Here is a tiny trained network, its code and every weight. The questions are about switching its units off for an input and a class, where a switched-off unit gives its printed mean instead of its output.

import numpy as np


def w(rows, s, z=0):
    codes = np.array(rows[::2]) - 128.0
    scale = np.full(codes.shape[1], s)
    scale[-1] = z or s
    return codes * scale


def f(y):
    return np.maximum(y, 0)


def log_softmax(a):
    a = a - a.max(-1, keepdims=True)
    return a - np.log(np.exp(a).sum(-1, keepdims=True))


def net(x, mask):
    res = np.array(x, float).reshape(1, 3) / 4 @ E
    y = f(res @ A[0][:, :-1].T + A[0][:, -1])
    res = res + np.where(mask, y, B[0][:, -1]) @ B[0][:, :-1]
    return log_softmax(res[-1] @ U[:, :-1].T + U[:, -1])


A, B = {}, {}
E = w([
[8,118,124,161,180,51,221,181,149,108,113],'x0',
[140,30,87,117,142,76,104,25,104,52,62],'x1',
[89,126,104,146,57,63,72,131,143,20,255],'x2',
],0.0095)
A[0] = w([
[156,136,122,97,182,158,186,125,113,150,74,61],'neuron 1',
[157,121,166,111,175,167,163,125,129,194,1,109],'neuron 2',
[151,33,98,111,137,83,124,68,104,69,61,68],'neuron 3',
[45,92,93,164,179,80,198,166,151,105,107,109],'neuron 4',
[110,128,102,130,106,94,78,125,180,90,185,102],'neuron 5',
[177,146,152,111,95,197,77,124,114,129,149,87],'neuron 6',
[197,134,107,106,94,157,92,84,114,125,129,63],'neuron 7',
[51,118,130,186,183,63,176,158,171,124,117,65],'neuron 8',
[111,95,105,140,112,131,100,138,141,106,199,78],'neuron 9',
[133,119,111,138,135,128,133,110,134,132,134,253],'neuron 10',
[105,143,137,140,75,96,107,120,149,61,176,89],'neuron 11',
[125,228,167,152,112,185,151,210,150,177,193,106],'neuron 12',
[99,149,103,76,119,119,136,97,126,118,185,165],'neuron 13',
[135,117,103,141,59,75,122,136,129,97,200,100],'neuron 14',
[159,81,137,176,118,118,130,156,110,135,134,174],'neuron 15',
[133,127,148,129,137,129,108,123,148,118,120,191],'neuron 16',
[149,115,126,136,168,138,132,138,141,149,103,80],'neuron 17',
[114,133,113,150,107,115,105,107,164,112,167,82],'neuron 18',
[185,116,112,124,82,164,56,83,105,159,147,122],'neuron 19',
[122,48,59,125,144,101,116,40,85,75,66,99],'neuron 20',
[149,139,115,95,130,176,85,95,147,131,143,118],'neuron 21',
[128,199,162,115,119,145,141,180,147,157,172,56],'neuron 22',
],0.012,0.015)
B[0] = w([
[173,191,84,156,129,109,110,92,89,84,119,173],'neuron 1',
[139,207,85,193,90,101,170,58,54,48,104,243],'neuron 2',
[145,149,163,166,137,70,85,126,216,194,145,226],'neuron 3',
[176,118,149,49,171,193,81,195,103,131,110,234],'neuron 4',
[137,194,95,153,106,121,149,111,88,116,94,194],'neuron 5',
[170,124,146,83,200,174,82,159,133,124,101,190],'neuron 6',
[183,158,118,95,197,171,99,215,143,117,122,179],'neuron 7',
[214,127,140,64,210,190,66,180,129,115,99,206],'neuron 8',
[143,180,105,165,147,140,117,88,108,108,97,166],'neuron 9',
[12,67,158,106,62,140,183,116,99,116,147,254],'neuron 10',
[155,175,99,142,116,126,137,65,97,108,112,194],'neuron 11',
[107,114,153,148,90,69,108,114,213,199,133,249],'neuron 12',
[127,128,130,115,92,120,136,96,105,104,107,187],'neuron 13',
[157,196,86,169,120,105,176,109,79,98,98,200],'neuron 14',
[79,115,152,114,112,128,119,115,117,123,131,174],'neuron 15',
[80,110,142,97,90,100,171,143,109,122,159,191],'neuron 16',
[168,160,79,114,135,115,127,99,120,135,134,144],'neuron 17',
[144,172,118,148,129,134,123,119,106,126,144,154],'neuron 18',
[150,108,138,66,171,176,111,185,120,120,102,217],'neuron 19',
[116,127,147,161,96,82,93,143,212,191,144,247],'neuron 20',
[115,120,149,95,165,140,108,144,113,129,96,176],'neuron 21',
[143,149,128,150,138,52,94,119,188,202,141,179],'neuron 22',
],0.011,0.015)
U = w([
[141,197,113,173,101,113,130,83,48,101,114,121],'0',
[125,137,152,155,101,81,107,128,254,176,125,110],'1',
[162,131,146,49,168,183,102,181,110,124,114,108],'2',
[17,37,158,101,55,135,167,115,65,110,138,246],'3',
[130,101,87,169,125,159,132,132,141,129,157,107],'4',
[155,86,94,162,126,152,121,133,118,131,172,109],'5',
[144,105,116,140,139,134,143,126,134,115,159,108],'6',
],0.014,0.013)

Each question gives the input, the list of numbers given to net, and the class t.
The units are the neurons (one row each of A and B). Each row of codes is followed by its name. A weight is (code - 128) times the scale printed after its matrix; where a second scale follows, it is the last column's (A, B and U).
mask holds one flag per neuron, in row order. A switched-off neuron (its flag False) gives its mean, the last column of its row in B, instead of its output. The means were averaged over made-up inputs and are rounded, as every weight is.
A unit's drop is (log p(t) with every unit on - log p(t) with that unit switched off) / (log p(t) with every unit on - log p(t) with every unit switched off).
most important unit: the unit with the biggest drop
k most important neurons: the k neurons with the biggest drops, biggest first
drop when u is switched off: that unit's drop, to one decimal
input [4,7,6], class 1: most important unit	neuron 20
input [2,3,3], class 3: 2 most important neurons	(neuron 2; neuron 12)
input [8,-6,-2], class 2: 2 most important neurons	(neuron 4; neuron 8)
input [-5,5,-1], class 1: 4 most important neurons	(neuron 20; neuron 3; neuron 4; neuron 8)
input [7,-6,-5], class 2: 3 most important neurons	(neuron 4; neuron 8; neuron 20)
input [-3,-3,-1], class 3: 2 most important neurons	(neuron 3; neuron 20)
input [4,3,1], class 2: 3 most important neurons	(neuron 4; neuron 12; neuron 8)
input [-7,-4,5], class 2: 3 most important neurons	(neuron 19; neuron 6; neuron 2)
input [-1,8,5], class 1: 2 most important neurons	(neuron 20; neuron 3)
input [1,7,6], class 1: 3 most important neurons	(neuron 20; neuron 3; neuron 2)
input [4,2,3], class 2: 2 most important neurons	(neuron 2; neuron 4)
input [7,5,7], class 0: 4 most important neurons	(neuron 14; neuron 11; neuron 5; neuron 19)
input [1,3,0], class 3: 2 most important neurons	(neuron 12; neuron 22)
input [0,-3,1], class 3: most important unit	neuron 3
input [-4,-6,-7], class 0: drop when neuron 2 is switched off	3.0
input [-8,8,-6], class 1: drop when neuron 4 is switched off	0.9
input [2,6,-2], class 1: drop when neuron 3 is switched off	0.1
input [8,3,-2], class 2: drop when neuron 21 is switched off	0.0
